Here is a tiny trained network, its code and every weight. The questions are about switching its units off for an input and a class, where a switched-off unit gives its printed mean instead of its output.

import numpy as np


def w(rows, s, z=0):
    codes = np.array(rows[::2]) - 128.0
    scale = np.full(codes.shape[1], s)
    scale[-1] = z or s
    return codes * scale


def norm(h):
    return h / np.sqrt((h * h).mean(-1, keepdims=True) + 1e-5)


def f(y):
    return np.maximum(y, 0)


def log_softmax(a):
    a = a - a.max(-1, keepdims=True)
    return a - np.log(np.exp(a).sum(-1, keepdims=True))


def net(x, mask):
    res = np.array(x, float).reshape(1, 3) / 4 @ E
    u = 0
    for l in range(2):
        y = f(norm(res) @ A[l][:, :-1].T + A[l][:, -1])
        res = res + np.where(mask[u : u + 16], y, B[l][:, -1]) @ B[l][:, :-1]
        u += 16
    return log_softmax(norm(res)[-1] @ U[:, :-1].T + U[:, -1])


A, B = {}, {}
E = w([
[87,5,154,108,96,146,25,61,148,131,208,179],'x0',
[58,102,231,113,55,146,192,125,142,3,167,42],'x1',
[20,175,198,29,223,113,92,95,112,125,29,147],'x2',
],0.0019)
A[0] = w([
[175,123,106,190,57,178,153,158,181,110,188,77,105],'L0N1',
[94,37,131,142,137,135,69,113,185,152,160,199,87],'L0N2',
[134,188,64,105,201,81,55,140,78,221,69,192,103],'L0N3',
[176,203,72,172,102,80,235,206,104,96,119,68,111],'L0N4',
[148,88,175,149,50,142,159,141,176,67,177,78,122],'L0N5',
[73,140,170,92,153,175,111,80,139,146,113,165,101],'L0N6',
[172,134,99,170,96,208,34,33,142,84,171,113,2],'L0N7',
[51,131,252,38,109,87,165,61,72,70,104,58,126],'L0N8',
[153,189,92,128,178,37,181,196,107,120,60,95,90],'L0N9',
[201,84,69,151,158,127,47,97,130,184,120,204,106],'L0N10',
[49,44,185,75,151,134,27,72,162,102,128,204,119],'L0N11',
[142,223,143,102,185,81,198,125,126,119,58,80,112],'L0N12',
[83,180,190,25,214,148,113,65,88,137,17,155,104],'L0N13',
[82,41,112,187,104,184,56,107,180,110,205,159,111],'L0N14',
[169,169,110,148,153,93,160,152,137,94,87,103,92],'L0N15',
[195,109,76,183,114,179,132,184,130,179,159,166,115],'L0N16',
],0.0021,0.0078)
B[0] = w([
[119,125,118,136,156,82,110,134,121,111,121,134,183],'L0N1',
[169,175,155,98,115,147,191,108,76,155,146,99,159],'L0N2',
[72,106,110,166,145,161,135,161,157,98,130,169,208],'L0N3',
[132,110,140,89,126,154,111,72,110,145,187,148,201],'L0N4',
[113,126,91,127,167,140,139,155,152,128,109,161,209],'L0N5',
[112,136,124,152,121,92,130,137,104,124,115,100,153],'L0N6',
[207,191,108,111,150,5,3,73,45,38,117,153,128],'L0N7',
[81,109,95,179,149,151,143,171,154,138,111,171,252],'L0N8',
[141,116,159,111,90,154,107,64,90,153,170,130,165],'L0N9',
[82,125,110,131,154,163,147,148,160,102,145,161,196],'L0N10',
[168,182,159,138,104,145,172,135,76,158,125,113,226],'L0N11',
[132,119,165,124,99,165,114,89,91,157,163,158,195],'L0N12',
[134,106,137,178,108,82,101,152,97,113,128,112,218],'L0N13',
[166,182,135,108,123,135,185,116,81,153,122,116,197],'L0N14',
[138,128,165,107,89,152,120,80,96,161,156,138,139],'L0N15',
[109,113,123,100,149,88,125,127,108,87,116,112,185],'L0N16',
],0.0048,0.0032)
A[1] = w([
[154,217,108,102,188,90,172,167,112,116,90,108,119],'L1N1',
[91,92,146,127,124,136,74,93,119,115,157,149,143],'L1N2',
[123,140,172,123,147,35,80,155,143,133,77,101,95],'L1N3',
[172,123,127,96,189,67,79,123,226,73,96,61,30],'L1N4',
[159,152,168,94,100,163,128,78,99,155,147,118,138],'L1N5',
[99,125,178,104,101,157,164,125,155,67,139,80,117],'L1N6',
[201,129,107,122,108,87,116,111,124,124,143,95,105],'L1N7',
[113,58,131,36,148,114,41,73,134,109,136,148,121],'L1N8',
[103,151,163,113,120,76,91,105,98,134,101,102,108],'L1N9',
[84,139,169,75,160,122,113,104,106,142,71,144,120],'L1N10',
[166,105,105,114,116,32,104,117,147,106,137,90,106],'L1N11',
[120,129,89,99,163,142,160,142,156,101,148,137,128],'L1N12',
[100,90,48,6,175,73,25,36,235,91,15,23,2],'L1N13',
[153,169,91,106,158,69,60,164,184,161,55,2,13],'L1N14',
[148,146,93,112,157,143,80,118,146,195,100,163,100],'L1N15',
[111,116,151,123,104,149,139,131,186,94,116,96,92],'L1N16',
],0.0069,0.0084)
B[1] = w([
[87,116,201,155,75,167,183,163,102,112,78,160,164],'L1N1',
[111,133,150,157,100,131,153,149,125,112,87,130,214],'L1N2',
[125,81,121,171,88,100,104,132,123,72,134,113,156],'L1N3',
[164,179,63,101,166,136,123,136,191,175,197,174,128],'L1N4',
[163,168,167,99,110,152,177,115,85,167,131,118,250],'L1N5',
[148,144,93,99,170,121,95,109,141,161,148,148,254],'L1N6',
[129,108,138,102,118,88,78,80,132,126,108,90,173],'L1N7',
[102,142,184,179,85,164,185,182,77,111,89,132,141],'L1N8',
[172,105,100,122,114,104,113,95,143,122,150,92,172],'L1N9',
[181,120,88,111,123,114,118,102,139,135,163,103,249],'L1N10',
[107,63,134,190,81,64,69,99,117,73,100,85,154],'L1N11',
[107,132,150,150,120,121,126,147,123,111,95,120,220],'L1N12',
[187,197,191,122,2,191,190,70,2,196,205,228,128],'L1N13',
[112,85,92,126,172,65,106,145,155,147,161,210,128],'L1N14',
[117,140,112,82,162,123,112,110,176,119,174,107,205],'L1N15',
[112,151,91,122,168,138,95,152,168,141,131,170,162],'L1N16',
],0.0081,0.0036)
U = w([
[238,201,147,19,98,181,185,25,61,229,220,111,131],'0',
[38,146,17,118,244,156,59,178,247,96,182,216,133],'1',
[161,15,73,193,43,10,27,63,112,37,115,40,126],'2',
[44,143,231,219,48,202,222,230,62,100,22,172,164],'3',
[158,1,254,41,170,160,85,247,219,195,8,27,2],'4',
[155,12,254,56,169,160,90,232,229,196,6,23,2],'5',
[153,16,252,43,156,153,84,249,228,198,9,25,2],'6',
],0.0091,0.0092)

Each question gives the input, the list of numbers given to net, and the class t.
The units are the neurons (one row each of A and B). Each row of codes is followed by its name. A weight is (code - 128) times the scale printed after its matrix; where a second scale follows, it is the last column's (A, B and U).
mask holds one flag per neuron, layer by layer. A switched-off neuron (its flag False) gives its mean, the last column of its row in B, instead of its output. The means were averaged over made-up inputs and are rounded, as every weight is.
A unit's drop is (log p(t) with every unit on - log p(t) with that unit switched off) / (log p(t) with every unit on - log p(t) with every unit switched off).
The circuit of an input: a set's keep is (log p(t) with only the set's units on - log p(t) with every unit switched off) / (log p(t) with every unit on - log p(t) with every unit switched off). Starting from the 12 units with the biggest drops (on a tie, the unit counted first), units are removed one at a time, each time the one whose removal leaves the highest keep (on an exact tie, the one counted first), for as long as the keep stays at least 0.8.
circuit, biggest first: the units of the circuit, biggest drop first
unit that matters most: the unit with the biggest drop
k most important neurons: the k neurons with the biggest drops, biggest first
top k neurons in layer l: the k neurons of layer l with the biggest drops, biggest first
drop of u: that unit's drop, to one decimal
input [-8,5,-4], class 0: circuit, biggest first => (L0N4)
input [6,8,3], class 1: 2 most important neurons => (L0N8, L1N6)
input [-7,-6,8], class 2: top 2 neurons in layer 0 => (L0N13, L0N11)
input [-3,2,-2], class 3: top 3 neurons in layer 0 => (L0N4, L0N11, L0N14)
input [0,-3,2], class 3: circuit, biggest first => (L0N3, L1N6)
input [-7,5,8], class 2: top 4 neurons in layer 0 => (L0N13, L0N11, L0N14, L0N8)
input [-3,2,-1], class 3: 3 most important neurons => (L0N4, L0N11, L1N8)
input [-6,6,-1], class 0: 3 most important neurons => (L0N4, L0N12, L0N3)
input [7,8,1], class 1: 4 most important neurons => (L1N6, L0N8, L1N16, L0N5)
input [8,8,0], class 0: 2 most important neurons => (L0N11, L0N14)
input [-8,4,7], class 0: 3 most important neurons => (L0N12, L1N10, L0N9)
input [0,4,3], class 1: 3 most important neurons => (L1N5, L0N8, L1N1)
input [-2,0,-1], class 3: top 2 neurons in layer 1 => (L1N8, L1N2)
input [0,-5,4], class 1: unit that matters most => L0N3
input [0,-7,-8], class 2: top 2 neurons in layer 0 => (L0N8, L0N16)
input [3,-4,-2], class 1: 3 most important neurons => (L0N10, L1N5, L1N15)
input [0,-4,4], class 1: top 3 neurons in layer 0 => (L0N3, L0N16, L0N10)
input [-4,-6,-7], class 2: 2 most important neurons => (L0N8, L0N16)
input [8,6,3], class 0: drop of L0N11 => 5.2
input [2,-4,7], class 2: unit that matters most => L0N13
input [0,-3,0], class 3: drop of L1N6 => 0.2
input [1,6,5], class 1: drop of L0N8 => 0.4
